Below is a small trained network, with its code and all its weights. Each question gives an input and a class and asks what happens when units are switched off, that is, made to give their printed mean instead of their output.

import numpy as np


def w(rows, s, z=0):
    codes = np.array(rows[::2]) - 128.0
    scale = np.full(codes.shape[1], s)
    scale[-1] = z or s
    return codes * scale


def f(y):
    return y / 2 * (1 + np.tanh(0.7978845608 * (y + 0.044715 * y**3)))


def log_softmax(a):
    a = a - a.max(-1, keepdims=True)
    return a - np.log(np.exp(a).sum(-1, keepdims=True))


def net(x, mask):
    res = np.array(x, float).reshape(1, 5) / 4 @ E
    y = f(res @ A[0][:, :-1].T + A[0][:, -1])
    res = res + np.where(mask, y, B[0][:, -1]) @ B[0][:, :-1]
    return log_softmax(res[-1] @ U[:, :-1].T + U[:, -1])


A, B = {}, {}
E = w([
[82,108,228,76,161,168,119,131,117,111],'x0',
[105,70,101,151,68,166,81,60,133,85],'x1',
[106,179,101,52,124,72,152,58,73,67],'x2',
[155,79,125,96,147,103,182,143,241,85],'x3',
[181,135,139,96,143,110,5,119,153,148],'x4',
],0.011)
A[0] = w([
[87,120,245,79,198,168,147,118,111,147,121],'N1',
[106,99,92,189,103,101,218,144,102,121,37],'N2',
[178,211,77,150,162,52,178,168,131,211,88],'N3',
[113,179,76,49,103,1,135,75,29,31,6],'N4',
[106,191,153,122,83,147,112,128,31,155,56],'N5',
[117,117,170,160,107,161,219,137,112,64,208],'N6',
[157,87,120,43,108,96,201,181,213,50,152],'N7',
[105,190,140,174,109,152,104,149,60,155,62],'N8',
[135,58,87,172,6,146,100,94,147,91,95],'N9',
[210,130,109,91,147,57,28,106,185,136,248],'N10',
[165,92,124,203,93,196,126,194,109,217,41],'N11',
[155,63,84,155,63,137,121,39,102,100,196],'N12',
],0.0084,0.0026)
B[0] = w([
[76,119,96,145,189,111,23,139,96,161,193],'N1',
[229,143,155,109,81,161,77,120,2,121,189],'N2',
[28,205,174,95,239,100,60,137,129,198,201],'N3',
[137,25,116,117,94,62,135,237,157,116,248],'N4',
[185,119,43,129,177,126,157,42,228,118,193],'N5',
[197,135,154,138,95,118,84,134,38,174,195],'N6',
[152,133,26,163,194,193,146,71,173,163,205],'N7',
[201,95,74,115,198,197,198,24,190,118,183],'N8',
[78,163,190,78,242,99,115,133,135,195,199],'N9',
[200,114,142,148,93,155,80,107,40,153,204],'N10',
[133,62,100,103,83,88,98,228,196,76,195],'N11',
[65,115,158,106,204,122,94,108,131,192,205],'N12',
],0.0085,0.013)
U = w([
[194,122,42,154,176,166,178,49,216,134,99],'0',
[39,156,209,45,210,111,142,140,132,210,81],'1',
[150,27,110,129,91,87,145,254,179,103,113],'2',
[240,141,154,130,86,152,97,112,6,150,118],'3',
[54,150,111,150,160,114,98,136,102,151,245],'4',
[108,148,131,156,98,127,153,118,121,146,166],'5',
[85,208,160,145,45,133,196,114,176,42,106],'6',
[102,192,140,139,94,129,163,133,144,45,96],'7',
],0.0091,0.011)

Each question gives the input, the list of numbers given to net, and the class t.
The units are the neurons (one row each of A and B). Each row of codes is followed by its name. A weight is (code - 128) times the scale printed after its matrix; where a second scale follows, it is the last column's (A, B and U).
mask holds one flag per neuron, in row order. A switched-off neuron (its flag False) gives its mean, the last column of its row in B, instead of its output. The means were averaged over made-up inputs and are rounded, as every weight is.
A unit's drop is (log p(t) with every unit on - log p(t) with that unit switched off) / (log p(t) with every unit on - log p(t) with every unit switched off).
The circuit of an input: a set's keep is (log p(t) with only the set's units on - log p(t) with every unit switched off) / (log p(t) with every unit on - log p(t) with every unit switched off). Starting from all 12 units, units are removed one at a time, each time the one whose removal leaves the highest keep (on an exact tie, the one counted first), for as long as the keep stays at least 0.8.
units of the circuit, in order: the units of the circuit, biggest drop first
k most important neurons: the k neurons with the biggest drops, biggest first
drop when u is switched off: that unit's drop, to one decimal
input [-4,-8,-2,7,5], class 1: units of the circuit, in order -> N3
input [-8,-5,-1,3,-1], class 4: units of the circuit, in order -> N3, N9, N12
input [-3,5,4,-5,-3], class 0: 3 most important neurons -> N5, N3, N8
input [6,-3,-4,-2,2], class 4: units of the circuit, in order -> N1, N9
input [-6,5,3,3,-6], class 3: 4 most important neurons -> N2, N3, N6, N1
input [4,-5,-2,-6,-5], class 0: units of the circuit, in order -> N8, N5
input [3,4,2,3,-6], class 3: 3 most important neurons -> N6, N3, N2
input [3,3,5,7,-8], class 3: 4 most important neurons -> N6, N2, N5, N8
input [6,-4,-3,0,3], class 4: units of the circuit, in order -> N9, N1
input [-6,4,7,5,-5], class 2: 2 most important neurons -> N4, N3
input [0,-1,-4,3,-6], class 3: units of the circuit, in order -> N2, N6
input [0,-1,-5,-8,-7], class 0: 3 most important neurons -> N8, N5, N4
input [4,8,-4,7,-6], class 1: 2 most important neurons -> N9, N5
input [-6,7,-2,-6,5], class 1: units of the circuit, in order -> N9
input [-5,-4,0,-7,-6], class 0: 3 most important neurons -> N8, N5, N10
input [-3,-2,1,-5,-6], class 3: 2 most important neurons -> N2, N7
input [6,0,-6,-8,3], class 0: units of the circuit, in order -> N8, N5
input [-5,8,-8,-7,-8], class 1: 4 most important neurons -> N9, N12, N4, N10
input [-1,5,-7,-2,5], class 2: 2 most important neurons -> N11, N3
input [5,-4,1,3,-7], class 3: most important neuron -> N6
input [4,8,2,-5,2], class 1: 2 most important neurons -> N9, N12
input [-5,-6,-1,0,-8], class 3: 4 most important neurons -> N2, N6, N9, N12
input [-5,8,-3,7,6], class 1: 4 most important neurons -> N9, N12, N5, N8
input [-2,7,-1,-3,-3], class 1: drop when N12 is switched off -> 0.1
input [-8,4,3,-8,-3], class 0: drop when N8 is switched off -> 0.8
input [-1,2,-5,-5,3], class 0: drop when N1 is switched off -> 0.1
input [5,-3,8,-5,4], class 2: drop when N4 is switched off -> 0.8
input [3,-4,-5,8,5], class 0: units of the circuit, in order -> N7
